((-19.787, -11.163, 19.956, -7.191, -5.614, 11.288, 0.078), (-13.420, -1.763, -10.946, -7.820, -12.158, -5.937, 3.885)) >> -11.163
(-1.2, -0.5, 1.3, -1.8, -1.1, -1.4, 1.5) >> -0.5
((-0.40, -0.33, -0.10, 1.87, -1.35), (-0.45, -0.38, -0.16, 1.77, -1.31), (1.65, 1.73, 1.60, -0.32, -1.29)) >> -0.33
(0.07, 0.24, 1.67, -0.73, -1.51) >> 0.24
(-9.5, 9.3, 3.2, -8.5) >> 9.3
((-0.09, -0.18, -0.17, 0.15, 0.09), (-0.04, -0.18, -0.14, 0.16, 0.14)) >> -0.18
((-172.774, -39.418, -0.812, -59.973, -67.899, 66.116), (-67.982, 174.517, -116.418, 61.980, -181.910, -142.313)) >> -39.418
(0.6, 1.3, -0.1, 1.9, -1.6, 1.2) >> 1.3
---
[[10.14, 0.14, 2.37, 0.12, 10.34, -0.77, -1.47],
 [4.43, 6.90, 12.15, 6.86, -13.87, 9.19, 13.46],
 [12.78, -3.03, 5.31, -1.67, 14.03, 1.74, -1.40]]	4.43

[-0.098, -0.007, 0.175, 0.001, -0.052]	-0.007

[-12.69, 9.52, 1.69, -17.09, -1.65]	-1.65

[-124.822, 183.457, 24.391, -149.618, 147.246, -157.019, -33.581]	-33.581

[-161.47, 142.74, -16.05, 122.24, -41.73, -67.88, 2.38]	-16.05

[0.5, -13.2, -9.9, 15.5, -11.5]	-9.9

[15.843, -1.021, 13.552, 12.208, -11.758]	12.208
---
[-33 -14 -10   0] Answer: -33
[  2  21   1 -17 -28 -34] Answer: 2
[  7  31 -17  36  14] Answer: 7
[-23  -1   1  -3 -28 -16] Answer: -23
[ 13 -16 -34   5   1 -21 -29] Answer: 13
[ 12  -8 -15  -2  32] Answer: 12
---
-2,27,-22,1,20
-26,27,7,12,1
-28,27,7,14,1
-> 14

-12,2,14,10,1,-3,-19
14,-19,-31,-29,-3,-21,8
16,-17,-3,-7,18,-16,-14
-> -16

8,1,-21,7
-5,0,2,-3
-2,3,27,-3
-> 27

13,-10,21,-4,15
33,6,6,3,-5
30,-5,6,0,3
-> 0

14,-14,-18,12,12,14,-9
-14,26,20,-22,-21,-15,37
37,-13,-19,37,38,38,-12
-> 38

25,22,29,23,24,-30,-23
-4,-2,-5,-4,-3,4,2
-23,-27,-32,-26,-35,38,34
-> 38

6,5,-2,9,9
8,-29,-12,-3,-2
4,-22,4,0,14
-> 0

-1,1,1,2,0,0
0,0,0,-2,0,-1
7,6,28,-35,32,22
-> 32
---
[ 11  -4 -25   5  -9 -32  12] out -25
[  6 -32  13  32   9  10] out 13
[-33  16 -29  23] out -29
[-10 -33  23  34  -8  -5] out 23
[ 32 -24  12 -20] out 12
[-33   0   6   2  -5] out 6
---
[[ -17.715 -149.202   45.609  -25.169   29.273  -11.945  123.054]
 [  10.679 -121.622   29.042  -17.051   86.894  -14.177  134.394]
 [ -75.666 -158.539   42.551  -52.419  -31.258  -21.626   79.593]] value 79.593

[[-1.324 -0.479 -0.350  0.459 -0.936]
 [ 0.012  1.185 -0.230 -1.126  0.891]
 [-0.292 -0.860 -0.557  0.717 -0.033]] value -0.033

[[-1.2  0.6 -0.4  1.1  0.1]
 [ 0.3  1.0 -1.2  0.6  1.1]
 [ 0.2  0.2  1.0  1.7  0.5]] value 0.5

[[ -9.24 -11.94  17.31 -17.24 -23.33]
 [ 10.07   8.55  17.31  11.05   8.92]
 [  6.10   8.25  17.31  14.02   2.13]] value 2.13

[[-0.09  0.03  0.06  0.11  0.02]
 [-0.10 -0.15 -0.09  0.22 -0.13]
 [ 0.09 -0.12 -0.10 -0.04 -0.10]] value -0.10

[[ 0.481  0.319  1.378  1.336  0.373  0.378  0.078]
 [-0.221  0.358 -0.192 -1.459  0.379  0.635  1.179]
 [ 0.519  0.444  1.277  1.410  0.316  0.467  0.175]] value 0.175

[[ 12.44   1.59  -0.24  -7.63   1.91  18.64]
 [  6.48   0.11   8.57 -15.53   5.36  11.79]
 [  8.74  -8.75   4.35  -3.76   6.20  18.67]] value 18.67

[[ 102.010   90.257  128.554 -101.097 -144.682]
 [ -67.190  -93.515  -47.618   64.236   81.524]
 [-102.589  -88.675 -114.217  120.917  100.450]] value 100.450
---
[[162.5, 28.5, 81.4, 100.1],
 [162.5, 103.2, -52.5, 202.9],
 [205.2, 166.7, -155.5, 187.0]]
100.1

[[1.882, -1.246, 1.528, 1.753],
 [1.437, -1.280, 1.693, 1.461],
 [-1.206, 1.557, -1.174, -0.904]]
1.753

[[-1.3, -0.9, 0.0, 1.3],
 [-1.6, -1.0, 0.0, 1.1],
 [-1.7, -1.1, 0.1, 1.0]]
1.3

[[-206.298, -163.459, -208.433, 127.425],
 [-132.329, -163.459, -208.433, 57.036],
 [-132.329, -55.438, -144.047, 216.385]]
127.425

[[0.11, -0.12, 0.09, -0.11],
 [0.11, -0.12, 0.11, -0.12],
 [-0.11, -0.12, -0.10, 0.12]]
-0.11

[[0.024, 0.011, -0.172, 0.000],
 [-0.040, 0.083, 0.115, 0.085],
 [0.099, 0.135, 0.031, 0.149]]
0.000
---
 14  -26  -14   -8    2    8   10
 11  -13  -27   11    1   -4    1
 24  -26    7  -13  -17   14   19
ans = 24, -27

-22   18   -1   -9   -1   30 ans = 30, -22

-14  -28    6   -6   35    7 ans = 35, -28

29   5  13  13 ans = 29, 5

-11   16   -5  -28   -5   11   18 ans = 18, -28

 29    2   -1   11  -22    2  -19 ans = 29, -22
---
[-1.45  0.22  0.64 -0.70 -1.03  1.72  0.15] Out: -0.70
[-0.12 -0.06 -0.03 -0.05  0.10] Out: -0.03
[ 1.663 -0.154  0.178 -1.155  1.025 -0.072  0.589] Out: -1.155
[ 117.6 -194.7   56.7 -145.9  -95.6 -134.0   63.4] Out: -145.9
[-0.08  0.11 -0.14  0.03  0.06] Out: -0.14
[ 167.31 -156.52 -105.09   18.04    2.56   86.75  -79.99] Out: 18.04
[ 104.14  -13.06   85.75  -64.31  -66.52 -123.34   49.32] Out: -64.31
[-0.10 -0.07 -0.07  0.13  0.14] Out: -0.07
[  1.9 -16.2  17.5  -4.5 -12.3 -15.7   6.3] Out: -4.5
---
Input: (-3, 13, 31, 24, 12)
Output: 31
Input: ((-9, 1, -18, -6, -16, 11), (5, -5, -21, -1, -28, -3))
Output: -1
Input: (-2, -38, 19, 4, 4, -16)
Output: 4
Input: (4, 21, 0, 18, 28)
Output: 0
Input: (2, 17, -3, 1, 6, -32, -21)
Output: 6
Input: ((2, -6, 5, 19), (-16, 4, -2, 8), (34, -18, -1, -30))
Output: -18
---
[[ -2  15 -10  10 -12  -2]
 [ -4   7 -15  16   8   1]
 [-35  -2 -10 -12 -22  -2]] gives -12

[ 34  21  -3 -12 -17   1 -11] gives 1

[ 16  37  35 -33 -23   2   6] gives 2

[-21 -28 -35  10 -11  15 -26] gives 15

[-26  -2 -37   1 -26] gives 1

[ 37  30 -16  -9] gives -16

[[-33   9  19  14 -25]
 [-12   2   6   6  -9]] gives 14

[ 37  -9  -8 -16] gives -8
---
[-30  14 -21 -24] >> -24
[ -3  28  -6  -2  11 -19 -37] >> -37
[-37   0 -20   9 -22 -17   1] >> 1
[15 22 13 34 12] >> 12
[ 21 -37  35  30   9] >> 9
[  0  18  14   3   0  -7 -36] >> -36
[ 34  29 -19 -28 -16  25  23] >> 23
---
Input:
6,6,5,1
2,3,3,7
Output: 1, 2

Input: 24,52,64,55,80
Output: 80, 24

Input: 112,34,69,210,21,196,105
Output: 105, 112

Input: -17,-5,50,38,16,34,-35
Output: -35, -17

Input:
-520,396,384,-430,546,-230
-757,523,516,-631,736,-353
Output: -230, -757

Input: 102,52,93,255,23
Output: 23, 102

Input: 7,7,8,7,1
Output: 1, 7

Input: 923,147,792,672,587,61,813
Output: 813, 923

Input: -31,-28,-30,-28,29,-32
Output: -32, -31
---
[  96.43 -147.60   47.10   61.05   48.33] -> 48.33

[[-175.6  -94.0   -1.0  -37.2 -150.2  152.0]
 [ -83.3 -216.4   77.5   10.1  -62.7 -222.7]
 [-105.1  -63.1   39.9   24.1  -91.9  136.9]] -> -150.2

[[-0.01 -0.04 -0.10  0.19 -0.22  0.03  0.02]
 [ 0.02 -0.02  0.19  0.15  0.03 -0.05 -0.07]
 [ 0.18 -0.11  0.03  0.08  0.11  0.11  0.06]] -> -0.22

[[ 14.073 -20.684  -4.754  -4.705  -4.328]
 [  6.780  -4.646   0.594   1.133   0.456]
 [ -1.341   0.124   5.586  15.022   2.549]] -> -4.328

[ 16.2   3.6  12.5 -17.4  14.1  18.3] -> 14.1

[ -7.5 -10.0  10.1  -2.4 -13.1] -> -13.1
---
[ 19  11  -4 -28 -15  11] gives -4
[ 30  -6 -26  37  -5  25  -9] gives -26
[27 12 -5  4] gives -5
[32 30 33 -5 33] gives 33
[-18  -1  28 -16 -21] gives 28
[33 33 16 17 11] gives 16
